Here is a tiny trained network, its code and every weight. The questions are about switching its units off for an input and a target symbol, where a switched-off unit gives its printed mean instead of its output.

import numpy as np


def w(rows, s, z=0):
    codes = np.array(rows[::2]) - 128.0
    scale = np.full(codes.shape[1], s)
    scale[-1] = z or s
    return codes * scale


def softmax(a):
    e = np.exp(a - a.max(-1, keepdims=True))
    return e / e.sum(-1, keepdims=True)


def log_softmax(a):
    a = a - a.max(-1, keepdims=True)
    return a - np.log(np.exp(a).sum(-1, keepdims=True))


def net(x, mask):
    ids = ['ΘΠΨαεζη'.index(c) for c in x.split()]
    T = len(ids)
    res = E[ids] + P[:T]
    u = 0
    for l in range(2):
        r = res
        for j in range(3):
            rows = slice(3 * j, 3 * j + 3)
            q, k, v = (r @ M[l][rows].T for M in (Q, K, V))
            z = softmax(np.where(np.tri(T) > 0, q @ k.T / 3**0.5, -1e9)) @ v
            o = O[l][rows]
            res = res + np.where(mask[u + j], z, o[:, -1]) @ o[:, :-1]
        u += 3
    return log_softmax(res[-1] @ U[:, :-1].T + U[:, -1])


Q, K, V, O = {}, {}, {}, {}
E = w([
[137,105,153],'Θ',
[151,97,156],'Π',
[191,97,187],'Ψ',
[136,245,82],'α',
[152,134,167],'ε',
[50,41,53],'ζ',
[68,2,126],'η',
],0.014)
P = w([
[1,176,181],'0',
[180,88,113],'1',
[178,93,121],'2',
[168,89,122],'3',
[158,85,123],'4',
[149,84,126],'5',
[148,83,120],'6',
],0.012)
Q[0] = w([
[48,178,119],'L0H0',
[193,177,254],'L0H0',
[9,148,55],'L0H0',
[143,84,113],'L0H1',
[110,119,143],'L0H1',
[166,186,71],'L0H1',
[136,183,137],'L0H2',
[100,179,122],'L0H2',
[195,129,81],'L0H2',
],0.0085)
K[0] = w([
[145,198,117],'L0H0',
[250,83,165],'L0H0',
[92,201,104],'L0H0',
[139,114,154],'L0H1',
[136,113,132],'L0H1',
[92,135,104],'L0H1',
[161,110,172],'L0H2',
[137,127,171],'L0H2',
[88,112,182],'L0H2',
],0.015)
V[0] = w([
[193,124,49],'L0H0',
[83,75,236],'L0H0',
[255,43,146],'L0H0',
[221,175,198],'L0H1',
[190,181,185],'L0H1',
[170,123,103],'L0H1',
[96,200,171],'L0H2',
[152,193,171],'L0H2',
[203,123,70],'L0H2',
],0.0077)
O[0] = w([
[223,101,3,86],'L0H0',
[116,239,224,125],'L0H0',
[175,187,81,3],'L0H0',
[86,126,75,82],'L0H1',
[85,139,78,99],'L0H1',
[136,111,91,112],'L0H1',
[37,163,186,158],'L0H2',
[100,170,145,119],'L0H2',
[154,156,88,83],'L0H2',
],0.0066,0.0059)
Q[1] = w([
[182,196,150],'L1H0',
[139,198,184],'L1H0',
[93,74,136],'L1H0',
[111,128,47],'L1H1',
[113,81,57],'L1H1',
[106,129,220],'L1H1',
[106,80,204],'L1H2',
[69,67,182],'L1H2',
[254,144,193],'L1H2',
],0.0079)
K[1] = w([
[68,241,150],'L1H0',
[30,193,253],'L1H0',
[121,60,89],'L1H0',
[67,119,158],'L1H1',
[85,111,172],'L1H1',
[191,73,77],'L1H1',
[100,162,142],'L1H2',
[28,155,188],'L1H2',
[219,214,29],'L1H2',
],0.0078)
V[1] = w([
[46,60,193],'L1H0',
[175,82,126],'L1H0',
[43,114,159],'L1H0',
[202,75,107],'L1H1',
[222,82,106],'L1H1',
[28,120,170],'L1H1',
[142,32,146],'L1H2',
[135,186,13],'L1H2',
[137,254,170],'L1H2',
],0.0078)
O[1] = w([
[65,143,84,251],'L1H0',
[105,63,141,94],'L1H0',
[73,177,89,221],'L1H0',
[103,152,107,44],'L1H1',
[73,170,99,26],'L1H1',
[172,80,116,252],'L1H1',
[151,97,242,108],'L1H2',
[83,74,41,68],'L1H2',
[159,187,2,179],'L1H2',
],0.0071,0.016)
U = w([
[82,254,91,180],'Θ',
[183,155,98,254],'Π',
[209,22,147,147],'Ψ',
[11,3,88,78],'α',
[108,149,147,73],'ε',
[73,34,201,74],'ζ',
[153,180,207,54],'η',
],0.0054,0.0044)

Each question gives the input, a string of symbols that net reads in full, and the target symbol t.
The units are the heads (3 rows each of Q, K, V and O). Each row of codes is followed by its name. A weight is (code - 128) times the scale printed after its matrix; where a second scale follows, it is the last column's (O and U).
mask holds one flag per head, layer by layer. A switched-off head (its flag False) gives its mean, the last column of its rows in O, instead of its output. The means were averaged over made-up inputs and are rounded, as every weight is.
A unit's drop is (log p(t) with every unit on - log p(t) with that unit switched off) / (log p(t) with every unit on - log p(t) with every unit switched off).
The circuit of an input: a set's keep is (log p(t) with only the set's units on - log p(t) with every unit switched off) / (log p(t) with every unit on - log p(t) with every unit switched off). Starting from all 6 units, units are removed one at a time, each time the one whose removal leaves the highest keep (on an exact tie, the one counted first), for as long as the keep stays at least 0.8.
units of the circuit, in order: the units of the circuit, biggest drop first
unit that matters most: the unit with the biggest drop
heads that matter: for each layer, one digit per head in row order, 1 if its drop is at least 0.15 and else 0, layers parted by /
drop of u: that unit's drop, to one decimal
input Π η Π, target Θ: unit that matters most -> L0H0
input ζ Θ α α ζ Θ ζ, target ζ: heads that matter -> 100 / 101
input Ψ ζ Π η, target Ψ: heads that matter -> 101 / 100
input ζ α α ζ η, target ζ: units of the circuit, in order -> [L1H2 L0H0]
input ζ η α Π ζ α η, target ζ: heads that matter -> 000 / 101
input η η η, target η: units of the circuit, in order -> [L0H0 L1H2]
input η α α η α Ψ η, target η: heads that matter -> 100 / 001
input Ψ η α Θ, target Θ: heads that matter -> 100 / 010
input ζ Π η ε, target Θ: heads that matter -> 100 / 110
input Π α α α, target Ψ: heads that matter -> 110 / 110
input Ψ Π α ζ, target Ψ: drop of L1H1 -> 0.4
input η α α α α Ψ, target Θ: drop of L1H1 -> 0.3
input Θ Π α Π α Ψ, target Θ: drop of L0H0 -> 0.8
input α Ψ α α ζ α, target Ψ: unit that matters most -> L0H0
